Below are the code and all the weights of a small trained network. Each question names an input and a target symbol and asks about switching units off, where a switched-off unit gives its printed mean instead of its output.

import numpy as np


def w(rows, s, z=0):
    codes = np.array(rows[::2]) - 128.0
    scale = np.full(codes.shape[1], s)
    scale[-1] = z or s
    return codes * scale


def norm(h):
    return h / np.sqrt((h * h).mean(-1, keepdims=True) + 1e-5)


def f(y):
    return np.maximum(y, 0)


def softmax(a):
    e = np.exp(a - a.max(-1, keepdims=True))
    return e / e.sum(-1, keepdims=True)


def log_softmax(a):
    a = a - a.max(-1, keepdims=True)
    return a - np.log(np.exp(a).sum(-1, keepdims=True))


def net(x, mask):
    ids = ['αγδεζηθλμξπστφω'.index(c) for c in x.split()]
    T = len(ids)
    res = E[ids] + P[:T]
    u = 0
    for l in range(3):
        q, k, v = (norm(res) @ M[l].T for M in (Q, K, V))
        z = softmax(np.where(np.tri(T) > 0, q @ k.T / 3**0.5, -1e9)) @ v
        res = res + np.where(mask[u], z, O[l][:, -1]) @ O[l][:, :-1]
        u += 1
        y = f(norm(res) @ A[l][:, :-1].T + A[l][:, -1])
        res = res + np.where(mask[u : u + 4], y, B[l][:, -1]) @ B[l][:, :-1]
        u += 4
    return log_softmax(norm(res)[-1] @ U[:, :-1].T + U[:, -1])


Q, K, V, O, A, B = {}, {}, {}, {}, {}, {}
E = w([
[78,170,110,120,210],'α',
[163,158,235,150,127],'γ',
[125,91,17,124,81],'δ',
[169,85,20,122,180],'ε',
[117,72,201,84,214],'ζ',
[74,104,82,90,195],'η',
[160,44,192,71,2],'θ',
[170,240,89,206,137],'λ',
[248,91,132,225,105],'μ',
[96,21,95,67,119],'ξ',
[171,103,36,108,99],'π',
[130,59,207,79,225],'σ',
[240,92,135,208,110],'τ',
[78,97,122,201,98],'φ',
[67,80,252,74,151],'ω',
],0.016)
P = w([
[106,234,175,58,97],'0',
[151,79,131,253,210],'1',
[167,106,156,206,178],'2',
[135,86,140,145,181],'3',
[133,94,141,125,164],'4',
[130,91,154,109,149],'5',
[138,104,147,101,139],'6',
[158,84,125,158,162],'7',
[146,84,128,151,172],'8',
],0.0078)
Q[0] = w([
[84,118,30,214,137],'0.h0',
[49,254,61,143,101],'0.h0',
[168,110,88,58,230],'0.h0',
],0.0044)
K[0] = w([
[154,137,188,92,112],'0.h0',
[192,66,147,125,164],'0.h0',
[2,135,164,131,36],'0.h0',
],0.0064)
V[0] = w([
[153,139,86,140,118],'0.h0',
[2,161,98,168,86],'0.h0',
[66,86,160,254,109],'0.h0',
],0.008)
O[0] = w([
[168,124,49,146,87,95],'0.h0',
[60,162,86,46,38,120],'0.h0',
[65,139,190,185,1,253],'0.h0',
],0.0092,0.002)
A[0] = w([
[133,146,196,200,186,185],'0.n0',
[145,202,97,170,116,72],'0.n1',
[2,136,120,158,165,157],'0.n2',
[71,16,20,179,98,253],'0.n3',
],0.0062,0.0057)
B[0] = w([
[163,56,99,202,23,220],'0.n0',
[62,144,255,156,199,132],'0.n1',
[105,25,63,200,40,207],'0.n2',
[197,150,153,72,42,254],'0.n3',
],0.0089,0.0077)
Q[1] = w([
[27,179,202,126,218],'1.h0',
[139,255,37,126,220],'1.h0',
[205,121,160,125,128],'1.h0',
],0.0077)
K[1] = w([
[227,73,14,213,43],'1.h0',
[199,10,216,254,80],'1.h0',
[35,199,48,79,91],'1.h0',
],0.005)
V[1] = w([
[178,154,62,141,83],'1.h0',
[159,255,172,201,156],'1.h0',
[62,135,48,151,141],'1.h0',
],0.0087)
O[1] = w([
[188,196,98,97,104,173],'1.h0',
[123,254,159,192,202,1],'1.h0',
[85,94,46,205,88,151],'1.h0',
],0.011,0.0038)
A[1] = w([
[9,115,153,83,163,209],'1.n0',
[175,165,129,147,120,252],'1.n1',
[150,162,56,139,87,20],'1.n2',
[150,193,140,168,121,127],'1.n3',
],0.013,0.0028)
B[1] = w([
[112,133,60,245,136,195],'1.n0',
[93,150,189,81,121,254],'1.n1',
[130,255,70,204,151,231],'1.n2',
[3,195,121,126,129,200],'1.n3',
],0.0098,0.0037)
Q[2] = w([
[112,151,157,224,59],'2.h0',
[71,50,95,170,107],'2.h0',
[1,123,25,96,196],'2.h0',
],0.0061)
K[2] = w([
[120,73,138,3,135],'2.h0',
[204,205,154,63,154],'2.h0',
[252,113,167,167,78],'2.h0',
],0.0066)
V[2] = w([
[95,124,209,157,70],'2.h0',
[54,110,125,1,159],'2.h0',
[46,88,85,192,210],'2.h0',
],0.01)
O[2] = w([
[112,78,182,235,98,186],'2.h0',
[22,194,211,9,107,1],'2.h0',
[30,104,92,128,181,98],'2.h0',
],0.013,0.0055)
A[2] = w([
[203,43,103,120,2,153],'2.n0',
[111,242,199,234,74,186],'2.n1',
[248,67,143,135,108,180],'2.n2',
[167,33,132,181,155,254],'2.n3',
],0.0071,0.0022)
B[2] = w([
[205,2,42,159,122,250],'2.n0',
[41,243,130,14,170,172],'2.n1',
[82,23,72,110,169,210],'2.n2',
[188,144,99,97,212,212],'2.n3',
],0.0077,0.012)
U = w([
[98,131,68,174,139,125],'α',
[145,122,206,142,122,206],'γ',
[163,164,92,88,84,36],'δ',
[178,157,99,90,149,86],'ε',
[87,83,169,139,157,115],'ζ',
[79,114,77,110,121,254],'η',
[130,111,188,87,96,211],'θ',
[117,161,156,154,134,251],'λ',
[196,145,156,186,129,45],'μ',
[85,111,117,70,101,203],'ξ',
[179,166,90,86,104,55],'π',
[112,87,172,130,183,92],'σ',
[198,142,159,181,133,82],'τ',
[106,133,137,184,6,22],'φ',
[66,74,183,150,133,109],'ω',
],0.019,0.004)

Each question gives the input, a string of symbols that net reads in full, and the target symbol t.
The units are the heads (3 rows each of Q, K, V and O) and the neurons (one row each of A and B). Each row of codes is followed by its name. A weight is (code - 128) times the scale printed after its matrix; where a second scale follows, it is the last column's (O, A, B and U).
mask holds one flag per unit, layer by layer, with each layer's heads first. A switched-off unit (its flag False) gives its mean, the last column of its rows in O or B, instead of its output. The means were averaged over made-up inputs and are rounded, as every weight is.
A unit's drop is (log p(t) with every unit on - log p(t) with that unit switched off) / (log p(t) with every unit on - log p(t) with every unit switched off).
The circuit of an input: a set's keep is (log p(t) with only the set's units on - log p(t) with every unit switched off) / (log p(t) with every unit on - log p(t) with every unit switched off). Starting from the 12 units with the biggest drops (on a tie, the unit counted first), units are removed one at a time, each time the one whose removal leaves the highest keep (on an exact tie, the one counted first), for as long as the keep stays at least 0.8.
units of the circuit, in order: the units of the circuit, biggest drop first
unit that matters most: the unit with the biggest drop
top k neurons: the k neurons with the biggest drops, biggest first
k most important neurons of layer l: the k neurons of layer l with the biggest drops, biggest first
drop when u is switched off: that unit's drop, to one decimal
input α μ τ, target α: units of the circuit, in order	(2.h0 0.n3 1.h0)
input α η η τ α φ τ, target α: units of the circuit, in order	(1.h0 2.h0 0.n3)
input ω φ ζ ω ζ, target ω: units of the circuit, in order	(2.h0 0.n3)
input φ α π η ω φ δ φ α, target φ: units of the circuit, in order	(0.h0 2.h0)
input λ π η η φ, target λ: top 2 neurons	(0.n2 0.n1)
input θ ξ π, target θ: unit that matters most	1.h0
input α λ ω ω α α σ, target α: units of the circuit, in order	(0.n3 1.h0)
input α α ω, target α: units of the circuit, in order	(0.n3 1.h0)
input α φ μ α μ, target α: units of the circuit, in order	(2.h0 1.h0 0.n3)
input λ ω φ α τ π, target λ: 2 most important neurons of layer 0	(0.n1 0.n2)
input σ ζ σ, target σ: units of the circuit, in order	(0.h0 2.h0 2.n0)
input γ φ α η σ μ θ τ λ, target λ: top 3 neurons	(0.n2 2.n1 1.n3)
input π π η η η π, target π: 2 most important neurons of layer 0	(0.n2 0.n3)
input φ α ε, target φ: units of the circuit, in order	(0.h0)
input α η μ μ, target α: 2 most important neurons of layer 0	(0.n3 0.n0)
input λ π λ η, target λ: top 2 neurons	(0.n2 0.n1)
input φ η λ φ θ ε, target φ: top 2 neurons	(2.n3 0.n3)
input λ ξ μ φ, target λ: top 2 neurons	(1.n3 2.n1)
input φ μ δ, target φ: top 2 neurons	(0.n3 2.n3)
input φ α φ η δ φ ξ, target φ: unit that matters most	0.h0
input λ η λ λ μ θ, target λ: drop when 2.h0 is switched off	0.0
input τ τ η σ ξ α λ, target λ: drop when 0.h0 is switched off	0.1
